In the rows, 128 means zero.
Known rows:
gruvos: [149 109 123 155 140 110 117 122 117 176  98 140 157 105 193 141  70 139
  96 169 144  98 141 135 155  91 183 180 100 156  89 151 113 161 146 188
 113 132  84 133 146 173]
futobri: [147 110 126 150 137 112 119 124 119 168 101 139 153 109 184 137  77 136
 101 163 141 101 139 136 149  96 173 171 105 153  96 147 115 157 145 177
 116 131  92 135 141 167]
flodir: [139 114 130 128 123 116 132 139 126 116 119 130 134 130 136 119 118 122
 120 130 129 109 129 140 129 126 126 124 120 132 128 127 131 131 141 120
 132 127 126 148 120 131]
raku: [153 106 120 164 147 107 112 116 115 198  90 144 165  97 212 149  54 143
  89 181 149  94 145 134 163  80 202 198  93 164  77 160 108 172 147 212
 106 134  70 127 155 188]
zumi: [126 130 137 126 115 143 131 115 128 132 115 137 136 128 133 124 112 136
 125 133 122 145 126 143 123 124 117 132 129 139 131 123 119 133 119 122
 132 124 132 130 115 136]
nani: [134 122 136 126 118 132 131 128 127 123 118 133 134 127 135 122 113 128
 121 130 126 128 126 140 127 122 120 128 126 137 131 124 124 130 132 118
 131 126 131 140 117 130]
vastol: [136 116 134 123 118 121 135 141 126 106 123 128 127 132 130 114 123 121
 121 125 126 113 128 141 125 129 116 115 126 131 135 121 131 126 141 107
 136 125 135 152 115 120]
soklem: [140 125 126 139 134 140 124 130 135 121 142 129 110 123 143 122 124 122
 118 125 123 123 133 126 129 121 139 122 123 125 128 123 108 128 130 131
 124 121 129 131 119 116]
nuskesi: [132 118 136 131 135 112 127 139 119 111 126 132 117 125 122 118 122 124
 119 138 136 107 135 122 135 131 130 129 126 144 128 123 120 129 143 118
 132 127 125 139 133 110]
tabruden: [105 145 111 113 134 111 130 128 139 137 137 105 147 144  83 146 179 123
 162 101 126 146 116 119 105 156 113 113 134  87 134 136 173 106 112 131
 126 142 131 107 144 163]
fleluk: [131 123 136 122 115 133 133 130 127 114 121 132 130 132 128 117 121 127
 124 125 123 130 126 142 124 128 112 120 131 133 136 121 127 126 131 108
 135 124 138 143 113 122]
drasa: [140 114 134 123 124 131 133 137 133  94 153 131 102 138 124 118 139 111
 133 115 125 106 132 131 121 139 114 102 122 129 137 116 125 125 135 102
 137 120 139 142 114  89]
vezupus: [121 137 134 131 126 141 127 125 128 117 124 131 117 126 118 115 127 134
 122 130 120 146 128 128 125 131 118 124 138 133 138 118 110 122 121 114
 131 122 137 127 118 122]
brumek: [140 114 130 133 124 117 129 135 123 127 115 132 135 125 148 122 108 126
 115 138 131 109 132 139 134 118 135 134 118 138 122 129 126 136 143 129
 129 127 121 146 123 135]
bretra: [123 132 140 117 109 146 135 121 130 110 123 133 127 136 116 117 128 131
 132 121 116 148 122 144 115 135  98 114 137 132 144 115 125 122 118  98
 139 121 146 135 106 120]
velem: [128 130 126 133 136 129 126 139 125 107 139 129 100 126 117 116 134 128
 124 128 128 122 132 111 138 134 131 120 137 128 135 120 107 126 128 118
 125 120 134 124 125  95]
drofluk: [119 129 110 113 129 101 132 129 136 153 128 109 169 141 111 156 159 121
 156 108 135 124 116 132 114 142 126 126 117  95 119 147 184 120 125 148
 124 147 117 118 149 179]
fetik: [133 126 136 130 124 152 126 110 133 130 142 140 116 131 137 133 121 128
 134 129 124 134 132 132 123 128 126 128 123 139 126 123 110 138 116 130
 130 121 128 118 119 110]
siruk: [134 121 129 132 132 115 130 148 125 102 128 124 111 127 124 110 130 121
 114 128 127 111 133 124 132 130 128 117 131 128 136 120 120 120 144 111
 131 124 134 147 122 114]
riko: [119 139 130 137 136 135 122 125 122 124 121 133 112 121 118 119 123 139
 119 139 125 142 133 115 135 129 132 135 139 139 132 123 102 128 121 127
 125 122 129 117 129 120]
trares: [145 118 121 166 145 127 108  92 118 222  83 150 178  95 212 160  46 157
  95 187 146 123 141 136 159  76 204 213  94 168  72 164  98 179 126 228
 101 134  64 105 156 207]

Facts:
gipapi Σ [skode, skeflu]
flodir Σ [troflaski, flisis]
stilom Σ [plagram, nidrubror]
bestak Σ [satur, befites, dipi]
nustar Σ [stodal, neritu, funan]
pligri Σ [fitrel, troflaski]
tripi Σ [brasefu, breves, studrus]
nabrak Σ [brosol]
bagom Σ [bretra, movi]
zevel Σ [tekik, skastedri]
skegre Σ [lagruk, trego, skapli, nesa]
pluplun Σ [grubapum, dusol]
sivur Σ [zesir, fepak]
doristom Σ [gragin, rerok, grepler]
vasil Σ [skastedri]
klusko Σ [sufem, vezupus, mastel, skeflu, studrus, zadram, funan]
stizim Σ [vedel, bosto]
guflar Σ [savas, skeflu]
pedrin Σ [temol]
gredadir Σ [mogun, kodrun, flugak, fetik]
brumek Σ [klofi, darik, kiza]
gutor Σ [goflur, zoge]
gruvos Σ [nibro, lapirom]
kluplel Σ [fetik]
lasas Σ [bigru, satur, vezupus, kletrutro, natril, kitro, lapirom, zaplum]
nuskesi Σ [darik]
drasa Σ [stutol, kitro]
megros Σ [tugrel, mustul]
futobri Σ [plivak, disu, riko, sikasem]
siruk Σ [trares]
suzus Σ [goflur, grubapum, stodal, stiflun]
flopin Σ [vezupus, draplibi, zumi, fepu, tabruden]
fudal Σ [mogun, sufle, putril]
pidrafik Σ [plizok, riko, sopul, vavigil]
skagim Σ [grinus]
tridrir Σ [bigru, darik, kuplo, zaplum, sikasem]
vastol Σ [klodrum, kitro]
treritra Σ [sufle, zoge, zaplum, fepak]
vovul Σ [sotul, temol]
nifis Σ [pustik, goflur, tabral]
zunek Σ [lapirom, zizel]
bame Σ [sukluste, skeflu]
raku Σ [gelil, zaplum, faklok, fetik]
klumer Σ [plagram, kirur, skastedri, plegre, movi]
maplo Σ [steni]
sivestok Σ [fitrel]
grubrum Σ [zipar, kletrutro, vatra]
rateplon Σ [nesa]
klover Σ [draplibi, trares]
viflos Σ [kodrun]
trilun Σ [klofi, fluplok]
stobrel Σ [flisis]
dragal Σ [lagruk, darik, plegre, pelil]
klubras Σ [klodrum, fitrel, faki, studrus, vatra]
mima Σ [bosto, neritu, stiflun]
zefliflo Σ [drogi, flisis]
dribo Σ [sufem, skode, dratri, kitro, nupir]
bavel Σ [troflaski, bretra, bukas, putril, breves, tostir, vavigil]
ω f <- flisis, nidrubror, grepler, velem, grubapum, zoge, vavigil, dratri
ω d <- mitor, trego, pluplun, klusko, zestutrul, klodrum, skastedri, padri, vakline, plagram, rateplon, bosto
ω a <- gipapi, stilom, goflur, bestak, darik, vasil, stizim, kitro, fitrel, kluplel, nuskesi, megros, vatra, bigru, mastel, maplo, kirur, grubrum, disu, zizel, viflos, kini, stagok, zefliflo, nibro, bavel
ω b <- brasefu, vezupus, stodal, tabruden, putril, vedel, siruk, brosto, pidrafik, sotul, dapaplok, zaplum, befites, mogun, nesa, stobrel, brizel, dribo
ω g <- brosol, temol, skode, voske, sivur, soklem, skipus, lagruk, treritra, drogi, fluplok, mobruzum, tugrel
ω k <- damor, pligri, neritu, tabral, vovul, faki, stopludir
ω h <- nabrak, sikasem, doristom, pedrin, studrus, satur, sivestok
ω c <- fetik, sopul, gredadir, gutor, drasa, funan, skagim, dusol, skeflu, nifis, gelil, faklok, steni
ω e <- zevel, sukluste, tredri, grinus, stutol, nomudan, sokor, riko, troflaski, klubras
ω i <- dipi, kestuk, klibrum, suzus, zadram, plogi, klover
ω j <- tesul, plivak, tostir
η:
mitor draplibi sivur dratri bagom vovul klover futobri gruvos gredadir raku trares
savas plegre
gipapi faki tesul skode
brosol funan sivestok
ladra bavel doristom
temol zefliflo
bretra skeflu drofluk
grabrol vezupus klusko nidrubror
voske faklok befites flopin troflaski vavigil
pluplun fepu skegre
darik nustar drogi dusol boskol tabral zaplum brazes
vasil skagim flodir
tabruden skapli kini
guflar lagruk vatra
pedrin kestuk riko kuplo gutor zestutrul zipar
flugak plivak rerok plagram zevel dabo
fitrel tredri brasefu
drasa mobruzum
mulim mima
suzus natril stutol kitro flisis zesir fegrol
dapaplok klubras nibro bosto
skastedri siruk kluplel stopludir skipus
tekik sokor pligri
tridrir zizel
zoge putril nabrak
movi fleluk zumi dragal megros tripi kodrun
satur klodrum
treritra bigru plogi
mastel zadram brosto steni
vakline vedel grinus
stiflun grepler gelil
klumer bestak fepak fluno
tobra mogun
maplo pidrafik neritu
disu mosun sukluste
skaplisir nifis soklem
breves vastol lapirom
nesa stilom pelil tugrel
viflos nomudan
trilun damor
mustul grubapum sikasem brumek
tostir padri
fluplok stodal gragin sufle grubrum
stobrel nupir dipi
stagok velem fetik klibrum studrus saruk
brizel sopul rateplon goflur
dribo drisko
flisis ξ [trares]
mitor ξ [bagom]
stodal ξ [kini]
sivur ξ [fudal]
darik ξ [dabo]
tabruden ξ [fluno]
nupir ξ [lasas]
klusko ξ [bukas]
stizim ξ [kodrun]
guflar ξ [savas]
lagruk ξ [plagram]
grepler ξ [skegre]
megros ξ [drisko]
tredri ξ [gelil]
vedel ξ [dridok]
nomudan ξ [zunek]
skeflu ξ [skapli]
tekik ξ [bame]
zoge ξ [zizel]
vovul ξ [bame]
drofluk ξ [sufle]
maplo ξ [mima]
kirur ξ [flodir]
skaplisir ξ [lasas]
tostir ξ [kodrun]
stobrel ξ [zesir]
dratri ξ [draplibi]
faki ξ [tobra]
saruk ξ [stagok]
mobruzum ξ [plagram]
brizel ξ [dragal]
zefliflo ξ [lapirom]
dribo ξ [plagram]
bavel ξ [sotul]

Rows:
No name comes twice in this set of rows, the named rows included.
[142 113 127 137 129 115 127 132 124 137 113 133 142 122 154 128 102 128
 112 142 134 107 133 139 137 115 146 143 113 139 115 135 126 141 142 143
 125 129 112 142 129 147] | bagom
[125 136 125 141 139 137 120 121 124 134 128 135 110 119 132 127 117 139
 121 142 128 134 134 111 141 124 147 140 131 139 123 127  97 138 119 142
 119 121 120 109 131 115] | nidrubror
[132 123 133 122 117 132 133 130 129 113 122 131 133 133 124 119 124 126
 126 124 123 129 124 142 124 131 113 119 130 129 136 122 129 126 129 109
 134 125 136 141 114 125] | drisko
[112 140  99 132 153 102 119 121 133 173 134 111 148 128 116 165 155 132
 153 126 139 127 125 100 132 138 161 147 119 101 106 153 156 132 114 183
 108 143  99  85 168 172] | flisis
[123 131 138 117 111 145 135 121 131 111 123 132 130 137 112 118 130 131
 134 120 116 148 120 144 114 137  99 113 135 129 143 117 127 122 117 100
 138 123 144 133 107 123] | savas
[105 146 105 114 140 110 128 132 138 133 148 105 131 144  79 150 185 123
 167 101 129 137 119 104 114 160 122 111 134  86 132 136 166 111 109 136
 120 139 128  95 149 141] | zoge
[118 129 106 114 141  85 133 154 137 120 141  98 141 142  89 140 183 110
 154  98 133 110 120 116 113 155 123 104 125  83 131 138 183 104 137 127
 126 145 128 128 149 155] | stobrel
[135 131 128 143 133 150 121 116 135 139 135 133 116 121 150 129 115 131
 119 133 121 137 133 127 128 117 143 134 123 133 122 126 101 134 119 144
 121 121 123 119 121 130] | skode
[137 116 132 124 119 119 134 141 127 107 123 128 129 133 126 116 125 121
 123 124 125 113 127 141 125 131 116 115 125 128 135 121 133 125 139 108
 135 125 134 150 116 123] | mima
[129 125 127 134 139 111 126 150 121 100 129 125 103 124 114 108 134 125
 115 132 130 111 134 112 138 135 131 119 136 131 136 120 115 121 143 112
 129 122 133 139 128 104] | klubras
[126 120 106 123 154  88 125 137 123 165 134 117 165 124 119 161 156 120
 141 127 155 102 118 107 140 134 157 137 120  96 101 156 170 128 138 170
 117 165  98 109 174 174] | megros

The same elements again, as new rows of numbers:
Known rows:
gelil: [141 140 123 118 110 117 114 132 127 133 131 101  92 142  96 144 116 143
 136 110 154 120 114 113 140 132 117]
kluplel: [105 142 123 136 129 134 114 141 137 130 122 116 118 111 124 135 127 121
 126 140 128 115 136 127 131 109 127]
fluno: [138 145 140 128 110 114 107 136 141 132 130  98 110 143  96 141 122 145
 149  86 157 115 118 107 133 128 112]
sotul: [136 143 113 116 114 111 127 123 118 128 155 115 110 153  92 158 108 147
 147 105 140 119 113 116 138 143 105]
stutol: [133 126 136 124 127 124 121 131 133 117 133 113 113 119 125 127 130 128
 133 132 127 137 144 135 136 128 128]
stobrel: [122 127 135 141 140 117 146 148 135 120 129 179 152 109 186 155 120 120
 109 177 102 151 111 131 117 142 136]
zaplum: [132 135 110 153 143 142 137 131 150 121 146 115 157 142  95 120 133 143
 174  86 118 131 139 116 110 124 158]
kiza: [138 123 135 128 133 126 132 121 128 127 119 124 122 130 127 119 121 119
 130 120 139 123 126 124 130 134 130]
plivum: [138 125 138 127 122 123 126 119 123 125 123 125 129 131 125 120 126 124
 125 124 136 124 127 135 128 131 126]
tridrir: [ 98 122 119 137 150 134 157 125 125 145 107 143 114 131 138 129 102 103
 119 126 130 113 109  97 129 143 118]
ladra: [136 122 140 127 119 125 136 109 111 132 124 145 134 140 134 127 119 121
 109 128 129 125 111 123 133 143 110]
sukluste: [130 121 138 115 125 119 121 133 131 120 135 111 112 119 128 125 136 129
 133 127 128 142 149 134 136 131 127]
stizim: [100 131 144 185 134 143 142 162 144 143 107 135 138 102 180  88 153 132
 103 148  98 160 126 134 123  80 129]
faki: [128 108 135 150 160  81 135 103 125 133 105 117 132  90 182  87 114 166
 108 157  92 158 125 178 153 119 155]
bestak: [113 135 112 126 128 117 140 135 116 140 125 133 114 116 134 130 128 120
 115 144 132 117 125 128 131 113 122]
damor: [140 123 111 126 128 117 139 124 114 124 141 118 113 137 127 128 112 129
 121 141 126 143 117 155 129 136 124]
lapirom: [136 138 123 102 115 108 109 120 122 127 131 102 101 135  94 148 111 133
 140 105 161 100 125 121 140 138 116]
rerok: [139 125 141 124 125 124 115 127 133 119 119 111 116 121 128 122 126 121
 127 128 140 127 135 141 131 126 130]
studrus: [129 126 141 129 128 132 116 137 151 116 140 110 147 130 119 132 138 141
 154  93 122 136 147 128 120 134 139]
grubrum: [107 140 133 138 131 137 117 148 155 131 124 120 146 118 118 136 140 133
 147 103 127 118 146 110 120 118 145]
plegre: [142 125 123 126 129 121 137 117 112 126 118 127 113 130 130 116 118 115
 118 141 141 120 119 140 132 124 125]

Rows:
No name comes twice in this set of rows, the named rows included.
[125 119 159 180 128 146 145 128 125 134 108 145 142 124 181  82 139 127
  87 153  98 163 106 141 128 104 113] | tekik
[ 95 116 144 146 166  82 129  90 130 150  86 147 155  70 188 100 118 164
  97 151  83 123 129 138 165 122 153] | maplo
[132 126 137 133 129 135 112 135 149 110 136  99 126 134 120 135 119 134
 147 112 120 143 135 144 124 142 136] | stopludir
[106 130 139 130 130 132 108 146 148 129 115 108 134 118 123 134 133 124
 135 112 132 119 142 127 120 126 138] | flopin
[134 119 137 119 124 120 128 123 122 128 124 122 130 130 127 118 132 126
 124 117 137 128 133 133 128 133 127] | sufem
[134 127 129 123 148 108 137 142 129 120 115 168 144  85 179 139 133 107
 112 186 128 131 134 142 119 122 156] | zefliflo
[102 147 124 147 117 142 129 123 115 143 126 150 140 131 126 144 121 126
 100 149 111 107 108 119 134 116 106] | vasil
[139 126 138 124 132 124 119 128 134 117 118 112 110 121 130 119 121 116
 132 129 143 127 134 134 129 130 132] | pelil
[146  93 127  83 151 135 126  91 107  97 117 146 151 107 143 117 128  82
 109 175 120 118 169 177 122 156 166] | nupir
[150 133 120 147 132 133 131 128 140 131 129 124 174 142  92 109 147 143
 162  80 142 118 137 122 103 119 164] | brazes
[ 87  93 142 112 136 128 146 134 118 146 109 147 148 118 173 107 148 111
  89 135 102 146 145 144 119 141 129] | guflar
[137 131 125 148 131 139 120 133 149 118 141 109 155 146 101 129 128 145
 163  90 118 137 136 136 110 135 154] | tabral
[141 144 128 109 111 108 115 127 125 127 139 107 100 133  96 149 119 137
 143 109 158 106 127 111 143 130 109] | kini
[134  87 123  57 157 155 120  68 114  83 143 174 170 117 141 153 121  87
 124 178  99 111 167 152 123 186 154] | mitor

